Each row was made from one path, in order. Every step used is in the known rows, and no mark comes twice. Write each row's path.
Known rows:
godil-poveb-dinoruv-nutuv-gulo-rofiv-vuge-gilev: [ 336  -22  -16 -212  -97  144  -57 -114  -21 -156  268   72 -360   54
  252  120 -376  236   93  123  119  256  144   73  241    2  277   16
 -197   93  188   66  247  288   92 -252 -140 -233   28 -120   82 -347
 -109  221 -207 -257  -57  259  -18   22  514 -199 -123   96  -29  -33
  220  241 -317]
rofiv-nutuv-gulo-vuge-gilev-baler-poveb: [ 249  102 -184   -6 -219   83  -88   52   18 -118   63  186 -327 -153
  111   24   79  433  137 -161  -29 -110 -148   -1  237  -20   84  -52
 -312  200  417   49  272  271  226 -234 -133 -205  204 -135  106 -232
  -28  198 -166  -58  228  251 -159  -69  -93 -154  -63  113  -95   22
  423  245 -336]
nutuv-zavuviv-kovato-godil-poveb-baler-gilev: [ 247   58  199 -109   40  204  534   -7    2 -134  225   43 -243   47
  352  137    3  265   -5 -308   21   23  -33 -269  211  -34  133 -101
 -146   50  382   89  214  107  -42  -96 -154  -78  324   78  105 -361
  -46  -12  -95 -157  210  272   40 -103 -102 -327 -127  135   75  -74
  422  -70  -63]
poveb-baler-gilev-nutuv-zavuviv-kovato: [ 207   57  189 -141  150  222  256   17   42 -114   17   16 -333   -4
  311   74   -2  263  -42 -175  -13  129   43 -209  217 -120   14  -82
  -14   34  271   53  204   21 -189   53 -190   14  406  109   85 -147
  -14  -14   39  -86   19  239  119  110 -209 -218 -145  177  166   89
  300 -112 -128]
vuge-nutuv-gilev-baler-zavuviv-dinoruv-kovato-poveb: [ 114   23 -182  -97 -109  104   61  138   -6  -50  137    7 -278  185
  433  -29  252  343   -3  124   76   13   15 -182  208 -240  -11  -63
 -358   29  271   21  159  254  183  -66 -249 -104  396   14    0 -195
    8   25 -188  -47  -59  227 -218  106   82 -134  -16  155  156   18
   -9   68 -202]
nutuv-rofiv-vuge-bodef-gilev-poveb-baler-kovato: [ 295    0  124 -210  -26  193 -125   -2   48 -104  214  -94 -182  116
   -4   20 -379  145   47 -216   -1   86  161 -217  221 -169   44  -65
 -106   69  262   44  116  161   -2   40 -145   43  287    8  122 -237
  -60  -49 -157 -208  249  214  -19   70   80 -234 -182  268  215  -22
  352   85 -177]
zavuviv-kovato-dinoruv-nutuv-rofiv-vuge-bodef: [ 365  -45  121 -101  145  164 -186 -109  -33 -232  201   96 -210  -10
  -70   99 -207  167   88  148  266  339  203 -281  204 -206  127    8
  -87  -28  -15  -13   80  227 -111   43 -150  -41  221  -33   32 -181
  -64   37   88 -130 -203  284   42  185  478 -285 -239  194   61 -151
  215  130 -673]
godil-poveb-kovato-dinoruv: [  29    7 -226 -186  280  112  133  145  -97    9  243 -125    7    2
  213   88   -1  244   63  148   -5  -74  121    4  228 -280  -36  -61
 -169   45  324   35   74   81  -23 -118 -227 -104  348   16   14 -221
    9  -37 -268  -13  -19  320  -70  123 -104 -171 -258   86  259   34
  648  135 -524]
bodef-gilev-nutuv-rofiv-vuge-kovato-godil-poveb-dinoruv-zavuviv: [ 210  -84 -175 -274 -140  157 -208   49  -11 -130  317   -1 -363  -26
  110  -32   44   -2   75   -4  -78  335  107  -80  184 -162  155  -63
 -147  -39  373   88  322  170   68  -15 -154  -60  167   47   22 -279
 -171  146 -155  -14 -296  312 -135    9  295 -148 -119   78   24   58
  100   12 -571]
poveb-baler-zavuviv-godil: [ 235   43   32 -105  393  195  166   66  132 -180  372   67  -60 -131
  -87  159  240  208  204 -437   91   55 -152 -165  228  -40    1  -90
  131  -66  367   26  111  269  115  -92 -135 -300  359   90  107 -185
 -192  -85  -38  -24  286  350 -101   12  135 -218 -191  144  147  -39
  269   96  -65]
baler-gilev-poveb-kovato-dinoruv-nutuv-rofiv: [ 154   33  -87 -158   15  176  -94   28  -72 -144 -123  -82  -42  -46
  147  131 -150  250   99  187  -29  216  275 -136  220 -260  199 -125
    4  145  130   81  160  165 -162 -176 -160 -112  198   47   30 -279
 -101   88 -105 -166  -74  307  -82  -73  -99 -196 -157   91   55  -51
  558   54 -539]
nutuv-zavuviv-godil-kovato-poveb-baler: [ 159   17   67  -65  213  100  443   48   71 -152  331 -134  -85   26
  120  136  125   61  -59 -327  302  -11   84  -70  208 -177  -28 -140
 -367  -55  189    1  117  159  173    7 -214  -65  426  116   41 -163
   20 -219 -140  -53 -223  341   17   67 -225 -225   30  103  427  -22
   86    8 -141]
zavuviv-godil-kovato-dinoruv-nutuv-gulo-vuge-gilev-baler: [ 191  185  128 -131   80  177  241   47 -116  -19  239  154 -249   56
  265   90   30  271  168    9   43   56   99  202  219 -126   65 -140
 -269  189  274 -119  161  253 -110  -84 -125 -301  118 -107   66 -113
    6  193  -63 -171  110  246 -116  366  -18 -210  -41  212  102    0
  310  187 -300]
baler-zavuviv-kovato-poveb-dinoruv-nutuv-rofiv: [ 199  -19 -212 -105  142  160 -217  -70   65 -206   55   32 -215  -73
  254  118   58  264  112   80   47  290  278 -352  218 -280  184  -98
   95   10   94   91  238  198 -137  -97 -182  -58  246   81   56 -162
 -159   67 -100 -128 -292  287 -121 -162  -57 -123 -169   16   93   27
  304   97 -457]
rofiv-nutuv-zavuviv-godil-poveb-kovato: [ 108  -73 -204 -158   74  109   19   39  -12 -107  335  -81  -41  -55
  275   84   41   15  130 -131  198   28  -25   35  196 -218   66 -116
  -34  -29  407  120  223  225  -42  -77 -181 -195  348  110  105 -361
   27  -96 -287  -59   62  440  -54   35  -92 -242 -287   46  331   82
  510   90 -519]
baler-kovato-godil-poveb: [  47  -42   -7 -149   62  158  147   28    8  -19  419  -15 -337  118
  224    3  166  213   33   15 -110  -48 -108  -23  222 -206  140  -71
 -156  -63  538   64  249   27   75  -54 -167 -165  306  136   64 -250
  -19  124 -158  -66  -22  321 -104    6  -20 -238 -259   11  503  -85
  438  -25 -468]
dinoruv-nutuv-gilev-rofiv: [ 172  104    7 -354  291  226  388  104 -129 -132 -129  223 -229  -10
  -90  -81   23  331  125   91   85  210  351  276  244  -28  393 -133
  -37   42  170    7  241   45 -133   24 -170 -189  275  -34    2 -277
 -105  132  -41 -184  -65  237 -140   61   97 -226  -85  177 -195   52
  330   10  -75]
bodef-gilev-nutuv-zavuviv-dinoruv: [ 236   62  -11 -189  232  186  -86  105   51  -13  121 -286 -229   51
  261  -64  109  330  133 -150 -129  211   19  -17  236  -60    2   11
  -42   37  278  -21  216    4 -193 -109 -227 -118  278  118   60 -150
  -32  301  -13  -88   -2  233  -57  175  133  -85 -267   37  159  204
   51   45 -221]
nutuv-zavuviv-dinoruv-kovato-poveb-baler-gilev-rofiv-vuge-gulo: [ 317   20  200 -198  -71   37   40  -70   32 -156  148  -14 -190   29
   99   37 -158  185 -167  222  325  297 -107   12  213    1   66  -24
 -292   -4   26   17   89   44  133  -49 -203 -238  114 -227   46 -302
  -46  175  -44  -88 -185  238  -32   10  269 -144  -65  228 -130   42
 -250  102 -217]
vuge-kovato-dinoruv-zavuviv-godil-poveb-baler-gilev-rofiv-nutuv: [ 249   96   39 -173  122  150  260   17  -54 -125   99   81 -261 -221
  -89  112 -141   18  -54  125  -19  183  -58   53  248  -45  260 -136
  -34   -1  232  147  107  134  -11 -202 -196 -172  147  153    7 -368
  -89  112 -150 -131  252  376 -163  -59  188 -279 -207  123  -30   36
  483  -78 -479]
baler-gilev-rofiv-nutuv: [ 317  119   15 -130  219  180  -28  -30  -35 -187 -120  198 -260 -208
 -165   21  -91  147  -32  129    8  195 -132   34  255   -1  356  -95
   50  -25  170   93  164   58 -101 -202 -175 -156  175  130   33 -352
 -162   83 -134 -147  320  322 -222 -120  121 -228 -250   86 -331   95
  557  -77 -302]
gilev-rofiv-vuge-kovato-poveb-baler-zavuviv: [ 231   25  -34 -130  122  137  120  -47  141 -161  351 -133 -228 -153
  -39   66  147  241   68 -289  190   -1   -9 -235  207  -13  110  -98
 -191 -101  235   95  154  204  274   13 -186  -15  328 -136   34 -271
 -166   55 -104  -26 -151  309 -171 -187  345 -172  -63  251    2  -56
  219   57  -21]
dinoruv-zavuviv-godil-kovato: [  77    6  101 -141  339  215  232   23   34  -82   22  320  -78  112
 -165   13  114   43   66  -43   29   44  -69 -111  203  -98  129 -141
   -6  -64  144   18  150  131  -51  -24 -163 -158  267  196   49 -174
 -166 -128 -151  -33  296  350  -77  216 -197 -333 -103   26  393   69
  351  -57 -608]
godil-poveb-kovato-dinoruv-zavuviv: [  83  -73 -312 -287   66  144   71   82 -130 -118   99   46  -91   15
  -91  118   81  141    7   31   29   52   65  -55  188 -181   16 -140
 -214   51  343   13  202  132   64  -25 -164  -74  260  -18   -8 -193
 -157    9 -161   69 -207  390 -106   90 -121 -129 -239  131  -44   70
  294    3 -577]
rofiv-nutuv-zavuviv-dinoruv-kovato-poveb-baler: [ 232   10  -46    0  -13   78  235   64   34 -177  250 -162 -119  -23
  215  197  160   90 -152 -161  327  115   47 -175  221 -250  -61  -75
 -421   -3  189   15  144  184  158 -131 -234  -27  410  145   17 -148
   17 -120 -150 -102 -401  335  -95   -2 -134 -156  -35  128  243   46
 -178  -14  -50]
bodef-gilev-poveb-dinoruv-nutuv-gulo-rofiv-vuge-kovato: [ 268    4   76  -78 -150  115 -189  -96   40  -91  333  -97 -211   13
  114 -120 -247   31   36  274   75  125  -20  -99  231  -85  186    4
   43   85  141   85  121  130   56  -49 -164  -76   97  -75   42 -281
 -154  196 -216 -357 -186  219  -45  112  558 -208  -89  188  197  -57
  200  133 -484]
gilev-poveb-baler-kovato-dinoruv-zavuviv-godil: [ 175    1    9 -244  223  179  216  164   -9 -152  189   35 -114   40
 -113  204   22   45   76 -198  -48   85 -133   41  223 -191  -92 -161
   11   54  406   11   70  197  110  -18 -148 -250  282   93   52 -123
 -126 -136  -76    6  234  359  -25  203  -90 -164 -169  180  299  -69
  181   25 -393]
bodef-baler-kovato-dinoruv-nutuv-zavuviv-godil-poveb: [  12  -17  -36 -202  170  137  420   18  -29   -6  425  -99 -280  112
  154  149  109  223  192 -183  -80   57  -20  140  233 -172   82 -132
  -42   36  603   69  235   54  116 -133 -165 -350  382   91   67 -223
  103  319 -204  -35   54  422   25   62 -135 -199 -272  -12  319 -109
  389   43 -441]
nutuv-zavuviv-kovato-poveb: [  82  -28 -122 -134  159   91  205  -19   66 -172  160  -59 -329  149
  354   46  103  216 -110  -31  140 -100  -66 -137  208 -270  -46 -135
 -156  -68  263   28  121   67   57   71 -238  -45  438   32   32  -77
   41 -163  -79    7 -250  276   92  112 -215  -96 -109   70  246  -44
  140   -6 -412]
bodef-baler-zavuviv-godil-poveb: [  50   11 -154 -172  287  132  265   23   48  -45  552  -27 -232  -59
   34   22  144  325  308 -384  -77  -31  -61   42  232  -32  153  -79
  -34  -22  589   92  261  177  198 -154 -145 -352  331   80  112 -262
    7  309 -185   21  204  380  -72 -107  107 -205 -268  -42  106  -66
  475   74 -370]
gulo-rofiv-vuge-nutuv-dinoruv: [ 338    7 -254 -157  190  140 -111 -196   40  -80  185  188  -66   -3
  173  -28  156  376   89  -63   38  172  325  -77  232  -48  153   44
 -158   -3  129  -74  267   77   35  -34 -144 -165  257  -45   31 -233
  -72  142 -143 -149 -141  305 -206   45  382   34 -255   72 -234    8
   71  162 -437]
nutuv-rofiv-vuge-gilev-poveb-baler-zavuviv-godil-kovato: [ 133   23  216 -154  221  205  290   -6  144  -70  153  116 -155   47
   20   78 -140   97  181 -161   59   68   79  -54  209  -44  144 -115
 -117  -64  116  100  101  281   35 -134 -175 -138  250   81   84 -299
  -92 -134 -192  -85  387  317  -67   65  139 -327   13  107  532  -19
  442   63 -544]
rofiv-vuge-gilev-baler-kovato: [ 270   80   25 -205   57  242 -143  -14  -66  -22  123   60 -365  163
  127   -6 -142  297   82  -16 -108    9  -50 -170  214 -151  131 -107
  -39   86  307  -28  191  164  -76   22 -149 -156  216  -41  120 -202
  -65  124 -185 -160  464  215 -123  178  -45 -228 -193  236   59   18
  375  143 -148]
poveb-baler-zavuviv-dinoruv-nutuv: [ 316   39   20   15  142  196 -178  -15    9 -159   32  -97  -98  -86
  126  208  185  361  146  -67    5  298  -99 -334  240 -131   81  -29
   31  132  158  105  256   59 -102 -111 -184  -73  209   60   11 -178
 -292  161   55 -160 -121  296 -184 -105   39 -124 -199   94   87   36
  293  -35  -27]
gilev-baler-zavuviv-kovato-dinoruv: [  95   89  -63 -153  479  178  238   83  -14  -15  184   59 -230  -30
  152   81   99  437   72  128 -143  -83   16 -170  236 -200  -99  -82
    3   38  260  -26   -8   52  -89  -53 -225  -80  385  -23   20  -23
  -86  -61  -61   15  129  226  -59  157  -86 -114 -208  190  168   30
  565   76 -408]
bodef-nutuv-gulo-rofiv-vuge-gilev-baler-kovato-godil-poveb: [ 112  -22   53 -191  -60  108  -21   38  -17    5  567  -12 -517   84
  322  -88   97  221   75  142 -135    6  -87  162  223  -92  203  -86
 -140   45  527   29  243  145  123  -37 -154 -259  158  -37   72 -278
   29  208 -192 -112   25  305  -81   79  191 -248 -207  114  518  -73
  372   53 -438]
gulo-nutuv-dinoruv-kovato: [ 179   72 -175  -90 -101  207   59   -2   16  -54  -78  324   64   24
  136   79  362  295  -92   64   95  123  177 -279  223 -298   56   -6
 -171   59  190  -86  291   94    0 -206 -128  -89  390  127  -22 -121
 -103  130 -219  -94 -198  217 -252  171 -171 -185 -238  104 -159   73
 -257   38 -157]
kovato-godil-poveb-baler-zavuviv-dinoruv-nutuv-gilev-rofiv-vuge: [ 312  -10  188 -226  180  149  131  -32  -27 -192  194   60 -368   28
  139  -61  -58  155  176   38  164  348  142  317  224  -19  305  -80
 -106  -35  105   75  172   79  105   45 -207 -165  217 -126  -13 -300
  -58   -4  -72  -97 -120  336  -96  -60  509 -179  -27  233  163 -104
  117  -17 -184]
gulo-rofiv-nutuv-dinoruv-zavuviv-godil-kovato: [ 136   -8   -9 -137  325  195  164  -68   52  -68  108  375  -40   39
 -104    2   72   35   69   42    0   59   -8  -21  216  -78  178 -152
   35  -47   31   -8  152  141  -78  -84 -163 -183  227  184   47 -179
 -165 -124 -171  -81  322  388 -110  209  -47 -283 -167   22  354   82
  295  -44 -783]
kovato-poveb-dinoruv-zavuviv: [ 243  -81 -378 -216   62  129  -98   44   -5 -239  129   81 -263   28
    7  112  213  100   11 -159  115  177  -48 -201  191 -193   53 -111
 -198  -27  321   17  318  163  121   38 -165  -18  264   -1   28 -160
 -235  -24 -198   41 -345  313 -170  -38  -67  -27 -154   51 -178   79
  -51   68 -357]
kovato-godil-poveb-baler: [ 183   17   35  -69  162  120  369   72   -1 -131  541 -146 -140 -120
  103  115  163  173   10 -317  172   51  110  -34  221 -137   63  -49
 -391  -20  402   19  219  116  144  -67 -166 -115  335  157   62 -215
  -12  -18  -76  -98 -361  334  -69  -84  -65 -226  -89   62  367  -27
  228  -14 -105]
gilev-rofiv-vuge-gulo-nutuv-zavuviv-kovato-dinoruv: [ 137   65   81 -269  328  125  308   -1   -6  -71   93   21 -233   24
  140   89  -77  253 -115  346   38  115   85   80  237 -160 -107  -76
  -81   27  160  -49  -42  -87  -49  -11 -226 -114  294  -71  -40  -43
    3   16  -69    9 -192  241   57  253 -141 -106 -217  185  217   71
  199   68 -462]
gulo-vuge-rofiv-nutuv-gilev-poveb-kovato: [ 147  -10 -215 -160 -189  121  -57   95  -45 -132  187  -64   32   34
  409  -55 -248   54  185   -8  182   18  162  182  212 -192   57  -77
 -207  133  291  103  187  278 -170   24 -185   19  248  -53   96 -376
  -46 -238 -252 -205   26  303 -163   87  189  -72 -133  208  135   74
  371  103 -470]
godil-poveb-baler-gilev: [ 280   97   92  -78   67  184  377    8  -36 -124  160   31 -106   -9
  171   99 -123  346   48 -412  -11    9   -3 -299  225   25  200  -66
 -165  114  331   99  254  134   39 -162 -135 -100  273   74  110 -409
  -86  129 -167 -168  352  253  -22 -191  -43 -321 -159   93 -178  -55
  497   -1   67]
kovato-poveb-baler-gilev-nutuv: [ 299  159  208  -66  -66  203 -203  214  -32  -60  -21 -219 -194 -133
  200  -36 -104  287   12 -232 -211  184  -86  -67  236  -61  169  -36
 -204  126  280  110  272   67   99  -36 -176  -32  281  105   37 -373
  -92  171   18  -24  392  186  -38  -29  129 -289  -43  189 -167  -42
  566 -137  204]
nutuv-dinoruv-zavuviv-kovato: [ 183  -22 -223 -213  284  206  132  -87   16 -161   23  329 -194   23
  151   41  100  288  -12  -89  -15   47  159 -318  210 -198   28  -92
   45   19  152   -7  229   80 -230   81 -171    6  294   84   62  -11
 -160 -149   26  -28 -100  255    4  127 -164  -71 -264   99  -55  103
  101  -62 -571]
baler-gilev-nutuv-gulo: [ 226   80  160  -74    8  176 -107   87   69  -54 -160   12 -287   61
   79 -155   70  293   14  -84   43   99   28   49  242   37  254  -17
  -36  141  274  -46  284  123   79  -85 -154  -29  267   63   99 -227
 -200  255 -108 -103  212  149  -51   50  179 -173 -285  196 -217   55
  315   24   38]
gilev-poveb-dinoruv-zavuviv-godil-kovato: [ 111   -1   79 -159  282  195  240   79   69  -80   53  216 -141   98
  -51   54   53   12  124 -108    6   81  -85  -40  205 -143   86 -133
  -72  -38  214   60  184  144  -24  -18 -173  -94  272  152   65 -208
 -150 -156 -235  -43  263  310 -102  156 -172 -261  -49   29  483   62
  353    4 -612]

Write each row's path:
[ 226  169  215 -289  428  197  436   91  -20 -127   13  139 -223  -90
  -24  -25  -62  173   15 -126    5   68   80   66  233  -30  301 -176
  -55  -34  168   81  128   76  -16   39 -185 -132  178  -12   70 -326
  -18   34 -128 -108  336  232  -57  -24  -98 -391  -15  163   45   -6
  521  -38  -76] => zavuviv-godil-kovato-poveb-baler-gilev-rofiv
[ 158   40  184 -204  221  213  247   70  -21  -94  194   25 -193  118
   62  174  198  130  129 -102  -37  149 -163   96  215 -201  -52 -176
  216   23  463  -43   87   89  -56  -70 -137 -409  415   50   53 -147
  -55    6  -37  -86  237  366   29  341 -147 -215 -175  180  225  -80
  285   70 -236] => bodef-gilev-baler-kovato-dinoruv-nutuv-zavuviv-godil
[ 264  170  123 -270  306  187  317  117  -49 -124  -39   90 -239  -88
   76  -11  -15  256  -29  -44    3  130  105  -43  240  -81  267 -118
 -118   15  167   75  163   75  -42  -21 -202  -79  157  -27   61 -292
   -6  155 -129 -143  156  194 -123  -65  -62 -340  -53  178  -62   50
  296  -32   30] => zavuviv-dinoruv-kovato-poveb-baler-gilev-rofiv
[ 193   14  -96 -108  -29  184  240  -34  153  -83  422    8 -126 -152
  115  147  390  346   93 -359   97   27   74 -258  204  -59   40  -62
 -264  -35  401   30  282  186  235 -133 -130  -43  411   -3   26 -248
 -185  113 -128    9 -188  307 -257 -162  130 -172 -199  180   74    1
  114   32    9] => gulo-nutuv-dinoruv-kovato-godil-poveb-baler-zavuviv
[ 294   64   15 -142   66  194  461  -12  -16 -126  189  108  -71    7
  208  145  -33  295   87 -503  -28   40   52 -253  215   -5  170 -107
 -116  107  326   76  279  187   31 -138 -124 -151  271   64  106 -385
  -99   75 -135 -115  384  292  -14 -125   17 -271 -185  108 -203  -92
  311    5  -84] => nutuv-dinoruv-zavuviv-godil-poveb-baler-gilev
[ 261   -2  -76 -210  213  214 -287 -106    3  -58  388  123 -303  157
  -97 -163  -73  213  175   81   43   60   87 -163  247  -64  230  -50
   72   68  290  -87  149  123  -49   95 -148  -77  197  -59  157 -107
  -77  208 -193 -194  267  251  -69  152  116 -246 -381  193 -124   23
  355   73 -373] => nutuv-gulo-rofiv-vuge-bodef-baler-kovato
[ 285   34  -11 -148  211  173  -58   35   84 -181  368   14 -303  -76
  217  157  134  188  297 -205   33  204 -132  -35  205 -151   73 -140
  123  -33  318   57  142  374  112  -87 -153 -375  255  -48   92 -236
 -123  -17  -84  -11  295  333 -114   36  291 -180  -72  160  151 -132
  272  207 -277] => kovato-poveb-dinoruv-nutuv-rofiv-vuge-gilev-baler-zavuviv-godil
[ 360  -11   96 -121 -165   54 -295 -111   42 -200   93  -29 -128  -16
   92   66 -336  227  -11  214  206  377  -90  -80  217  -22  126   12
 -148   88   46   66  160   90   58 -124 -149 -238   62 -184   74 -360
 -188  166  -63 -140  -84  221  -59 -128  337  -58 -116  140 -247  -17
   59  180 -409] => baler-gilev-poveb-dinoruv-nutuv-rofiv-vuge-gulo
[ 333  -44  154  -91  119  168 -146 -111  -29 -190  166   97 -164   26
 -162   82 -173  131  100  156  286  328  207 -236  197 -173  183   -4
 -172  -49  -50  -21  100  219  -67    7 -147  -39  219  -29   16 -238
  -78   78   21 -128 -173  308  -14  187  483 -324 -201  171  103 -148
  241  134 -708] => godil-kovato-dinoruv-nutuv-rofiv-vuge-bodef
[ 176   -2  -94 -126   88   85  -43   61   45 -147  333   22 -422   72
  391  -81   83  334   85  -27   59  -44  -59 -188  202 -171    1 -115
 -106   -3  228   59  103  241   75  164 -233  -53  399 -130   12 -171
  -12 -213  -23   45   71  220   12  122  229 -139  -63  227  119  -99
  276   44 -339] => rofiv-vuge-bodef-nutuv-gilev-baler-zavuviv-kovato-poveb
[ 197  -16  -99 -165   23  101 -386   -5   29  -74  370 -140 -379  167
  179 -192  -96  156   44  125   22   -1  -30   44  237 -181  153  -97
 -147   41  253  -17  131  129  226  140 -216  -47  253  -87   71 -137
   20  100 -166  -40  119  242    1  140  181 -180 -193  186   45 -107
  301   18 -355] => gilev-nutuv-gulo-rofiv-vuge-bodef-baler-kovato-poveb
[ 259    3 -224  -71   75   89 -275   76   97 -105  317 -229 -297  -22
  452   -9   34   66   56   52   61  213   76 -226  227 -321   81    0
 -134  -69  177  105  222  172   59   -2 -252   17  260   56   41 -239
  -43   54 -298  -95 -257  203 -136  -31  265  -88  -72   20  229    5
  107  209 -397] => gilev-nutuv-rofiv-vuge-kovato-poveb-dinoruv
[ 188   -2  110  -98  104  111  388   96   23 -124  620 -142 -271 -135
  189  156  249  172    0 -300  179  111  120 -157  211 -139  -10  -49
 -344  -23  459   36  219  151   19   28 -167  -70  368   99   52 -216
   51  -26    4  -89 -449  333    5   26  -32 -262 -120  117  474   -8
  168  -22 -179] => vuge-bodef-nutuv-zavuviv-kovato-godil-poveb-baler
[ 222   48  -44 -127 -184  209 -121   37  -30  -10  -30  261  -87    1
  206   55  115  287  -44  162  -24  239  197  -96  234 -252  173   28
 -214   51  120  -22  307  163   18 -236 -146 -154  302   21   15 -231
  -44  205 -144 -146  -49  237 -186  187  291 -225 -105  188 -156   -6
 -127   23 -232] => gulo-rofiv-vuge-gilev-nutuv-dinoruv-kovato
[ 141  -38 -110 -281  163  100  257  -37  -18  -94  331  104 -277   -7
   33   37   35  179  151 -263  -33  162  110  196  210  -66  180  -92
 -147  -32  446   89  303  145  232  -28 -137 -319  227   45   49 -299
   50  282 -170   20  -15  413  -64  -17  193 -153 -221    7  157  -69
  194   60 -525] => gilev-rofiv-vuge-nutuv-dinoruv-zavuviv-godil-poveb
[ 250  -32  -95 -109  209   89 -103  -83   26 -146  378  149 -187  -43
   38  -50   -6  222  106  115  103  118   34  170  253   -1  249  -84
  134  151  192  -64  230  149  123  -88 -117 -248  119  -29  124 -130
 -169  275 -214 -277 -164  305  -39   19  122 -185 -303   75  224   49
  212  168 -289] => zavuviv-godil-poveb-dinoruv-nutuv-gulo-rofiv
[ 224  145  141 -302  249  217  498   72  -45  -83   71  193 -244 -115
   91   17  133  251  -10  -77  -10  122  200   51  231  -96  330 -124
 -153  -34  274   50  240   50  -51  -41 -160 -124  212  -32   59 -342
   -1  157 -115 -139   62  230 -151  -67    6 -345  -76  182  -63  -26
  326  -48  -80] => nutuv-dinoruv-kovato-godil-poveb-baler-gilev-rofiv
[ 234   37 -137  -27 -138  121 -103   89   41 -123   79  444 -265  -64
  120   95  311  135   37  157  209  262   52 -208  251 -273  109   30
 -227   39  337   43  283  223   67 -210 -162  -26  288  -34   80 -162
  -37  171 -347 -159 -210  238 -302    8  -34 -238 -133  130 -120  129
    0  141 -289] => gilev-rofiv-nutuv-gulo-vuge-bodef-baler-poveb-dinoruv-kovato
[ 192   89  139  -84   89  132  123   60  -34   25  236 -160 -139    3
  145  -16 -167  164  -56  327  -40   38   84  -48  254 -103   70  -15
 -105  116  100    3  -18   82   86 -110 -223  -65  193  -23  -14 -212
  -63  176 -161 -188   24  234   -9  195  397 -241 -145  250  232  -82
  336   84 -399] => poveb-baler-gilev-nutuv-gulo-rofiv-vuge-kovato-dinoruv
[ 326   36  239 -196  130  153  147  -75  -31 -177   95  203 -304   -1
  115  -16  -21   94   16   14  122  279   58  169  216 -112  317  -76
 -128  -72  131   58  193   41  125  -12 -168 -159  205 -119   15 -332
   11   17 -161  -89  -10  316  -83  -62  326 -264  -31  222  -26 -165
  106  -47 -209] => nutuv-dinoruv-kovato-godil-poveb-baler-gilev-rofiv-vuge
[  28   55   83 -126  298  163  552  130   30   38  227    1  -85   81
  131   83 -100  173  115  156  -64  -13  139  106  245 -142  -30  -88
 -168   23  186   44  -54  178   -9 -178 -259  -78  369   98    1 -228
  -80 -194 -209  -72  308  300 -122  195  191 -157  -66  161  500  -28
  455   74 -596] => vuge-rofiv-nutuv-gilev-poveb-baler-zavuviv-godil-kovato-dinoruv
[ 174  -42  -11  -50  123  146   41  -46  112 -123  219  108 -418   70
  288   26  373  222  139   81  209  193   69  -44  239 -140  183  -46
   32   78  393    0  290  128   15  -58 -181  -25  291    3   92  -92
 -243   74 -162 -144 -326  229 -115  -55   25  -64 -269  114   65   32
  287   56 -226] => bodef-baler-zavuviv-kovato-godil-poveb-dinoruv-nutuv-gulo
